Below is a small trained network, with its code and all its weights. Each question gives an input and a class and asks what happens when units are switched off, that is, made to give their printed mean instead of their output.

import numpy as np


def w(rows, s, z=0):
    codes = np.array(rows[::2]) - 128.0
    scale = np.full(codes.shape[1], s)
    scale[-1] = z or s
    return codes * scale


def f(y):
    return np.maximum(y, 0)


def log_softmax(a):
    a = a - a.max(-1, keepdims=True)
    return a - np.log(np.exp(a).sum(-1, keepdims=True))


def net(x, mask):
    res = np.array(x, float).reshape(1, 8) / 4 @ E
    y = f(res @ A[0][:, :-1].T + A[0][:, -1])
    res = res + np.where(mask, y, B[0][:, -1]) @ B[0][:, :-1]
    return log_softmax(res[-1] @ U[:, :-1].T + U[:, -1])


A, B = {}, {}
E = w([
[101,252,45],'x0',
[130,127,124],'x1',
[240,92,33],'x2',
[224,187,218],'x3',
[129,128,125],'x4',
[131,125,126],'x5',
[129,128,133],'x6',
[126,128,129],'x7',
],0.0032)
A[0] = w([
[128,125,122,222],'neuron 1',
[93,140,157,104],'neuron 2',
[146,2,198,87],'neuron 3',
[208,102,64,82],'neuron 4',
[81,149,169,99],'neuron 5',
[124,204,96,79],'neuron 6',
[156,156,156,106],'neuron 7',
[85,152,159,103],'neuron 8',
[188,179,182,88],'neuron 9',
[185,157,175,117],'neuron 10',
[130,126,122,227],'neuron 11',
[120,191,97,81],'neuron 12',
[115,240,70,75],'neuron 13',
[168,114,94,96],'neuron 14',
[65,149,182,92],'neuron 15',
[61,82,63,88],'neuron 16',
[154,152,152,106],'neuron 17',
[42,43,48,74],'neuron 18',
[127,124,115,251],'neuron 19',
[215,202,205,77],'neuron 20',
[218,99,53,78],'neuron 21',
[140,41,172,90],'neuron 22',
[49,156,197,88],'neuron 23',
[78,77,76,92],'neuron 24',
[158,132,152,136],'neuron 25',
[132,104,141,102],'neuron 26',
[145,20,190,88],'neuron 27',
[114,248,63,76],'neuron 28',
[86,136,164,104],'neuron 29',
[99,143,149,110],'neuron 30',
[207,103,62,84],'neuron 31',
[119,194,97,79],'neuron 32',
[106,99,97,122],'neuron 33',
[130,126,125,225],'neuron 34',
[154,120,105,105],'neuron 35',
[116,138,136,181],'neuron 36',
[140,55,173,85],'neuron 37',
[118,186,104,83],'neuron 38',
[39,152,210,88],'neuron 39',
[211,203,203,78],'neuron 40',
[142,81,159,100],'neuron 41',
[163,115,100,98],'neuron 42',
[130,127,125,223],'neuron 43',
[142,138,140,116],'neuron 44',
[82,141,169,101],'neuron 45',
[138,44,180,82],'neuron 46',
],0.006,0.0032)
B[0] = w([
[143,166,200,225],'neuron 1',
[162,98,116,142],'neuron 2',
[117,212,27,189],'neuron 3',
[210,50,101,155],'neuron 4',
[180,87,111,149],'neuron 5',
[121,169,62,146],'neuron 6',
[92,103,126,140],'neuron 7',
[175,98,107,146],'neuron 8',
[54,81,121,153],'neuron 9',
[63,103,137,159],'neuron 10',
[147,174,212,230],'neuron 11',
[127,168,75,142],'neuron 12',
[118,201,29,164],'neuron 13',
[169,91,115,139],'neuron 14',
[192,71,103,156],'neuron 15',
[36,87,135,161],'neuron 16',
[98,107,126,137],'neuron 17',
[5,49,121,174],'neuron 18',
[154,197,252,254],'neuron 19',
[17,58,118,166],'neuron 20',
[222,37,98,160],'neuron 21',
[122,181,59,164],'neuron 22',
[212,52,97,166],'neuron 23',
[56,79,129,154],'neuron 24',
[100,126,145,151],'neuron 25',
[125,143,111,132],'neuron 26',
[116,201,42,179],'neuron 27',
[115,209,23,170],'neuron 28',
[165,87,113,146],'neuron 29',
[158,108,115,139],'neuron 30',
[210,47,102,156],'neuron 31',
[127,170,72,143],'neuron 32',
[92,105,140,148],'neuron 33',
[143,169,204,228],'neuron 34',
[154,103,121,135],'neuron 35',
[147,144,162,184],'neuron 36',
[118,180,67,156],'neuron 37',
[132,160,77,140],'neuron 38',
[217,33,96,174],'neuron 39',
[21,56,117,165],'neuron 40',
[122,167,95,147],'neuron 41',
[163,98,117,137],'neuron 42',
[142,166,199,226],'neuron 43',
[115,119,126,132],'neuron 44',
[173,84,113,149],'neuron 45',
[118,186,57,162],'neuron 46',
],0.03,0.0031)
U = w([
[118,211,3,89],'0',
[136,135,174,254],'1',
[228,31,104,79],'2',
[135,139,176,143],'3',
[2,49,133,67],'4',
[133,143,176,117],'5',
],0.0057,0.0034)

Each question gives the input, the list of numbers given to net, and the class t.
The units are the neurons (one row each of A and B). Each row of codes is followed by its name. A weight is (code - 128) times the scale printed after its matrix; where a second scale follows, it is the last column's (A, B and U).
mask holds one flag per neuron, in row order. A switched-off neuron (its flag False) gives its mean, the last column of its row in B, instead of its output. The means were averaged over made-up inputs and are rounded, as every weight is.
A unit's drop is (log p(t) with every unit on - log p(t) with that unit switched off) / (log p(t) with every unit on - log p(t) with every unit switched off).
The circuit of an input: a set's keep is (log p(t) with only the set's units on - log p(t) with every unit switched off) / (log p(t) with every unit on - log p(t) with every unit switched off). Starting from the 12 units with the biggest drops (on a tie, the unit counted first), units are removed one at a time, each time the one whose removal leaves the highest keep (on an exact tie, the one counted first), for as long as the keep stays at least 0.8.
circuit, biggest first: the units of the circuit, biggest drop first
unit that matters most: the unit with the biggest drop
top k neurons: the k neurons with the biggest drops, biggest first
drop of u: that unit's drop, to one decimal
input [4,-4,6,-1,-2,4,-4,-1], class 2: circuit, biggest first -> [neuron 21; neuron 31]
input [-6,3,-7,0,-4,-2,0,-4], class 2: top 3 neurons -> [neuron 39; neuron 23; neuron 15]
input [-7,7,7,0,-3,7,0,-4], class 0: unit that matters most -> neuron 3
input [-5,1,6,7,-6,3,1,-1], class 4: circuit, biggest first -> [neuron 20; neuron 40]
input [-6,8,-6,-5,3,2,4,-6], class 0: circuit, biggest first -> [neuron 3; neuron 27]
input [8,-7,5,-3,-4,-8,-1,-3], class 0: top 2 neurons -> [neuron 28; neuron 13]
input [-1,-3,-8,8,6,-4,-5,-6], class 2: circuit, biggest first -> [neuron 39; neuron 23]
input [7,3,8,7,5,0,-1,5], class 2: top 3 neurons -> [neuron 21; neuron 31; neuron 4]
input [2,-2,1,-6,0,2,-3,-2], class 4: circuit, biggest first -> [neuron 18; neuron 16]
input [3,3,-6,8,3,1,-7,-4], class 4: drop of neuron 40 -> 0.3
input [-3,4,6,-7,-3,7,-2,-2], class 4: top 2 neurons -> [neuron 18; neuron 16]
input [-1,6,0,-8,-6,-6,-6,-3], class 4: drop of neuron 24 -> 0.1
input [4,2,8,1,7,-4,8,8], class 2: drop of neuron 4 -> 0.2
input [8,-2,-8,-7,1,3,-8,6], class 0: circuit, biggest first -> [neuron 28]
input [-7,0,-4,3,-2,-4,4,2], class 0: top 2 neurons -> [neuron 3; neuron 27]
input [0,2,-5,-1,-2,-2,-8,4], class 2: top 3 neurons -> [neuron 39; neuron 23; neuron 15]
input [-8,2,-4,8,5,1,5,7], class 0: top 2 neurons -> [neuron 3; neuron 27]
input [-6,5,-4,-8,3,-3,4,-7], class 4: top 3 neurons -> [neuron 18; neuron 16; neuron 24]
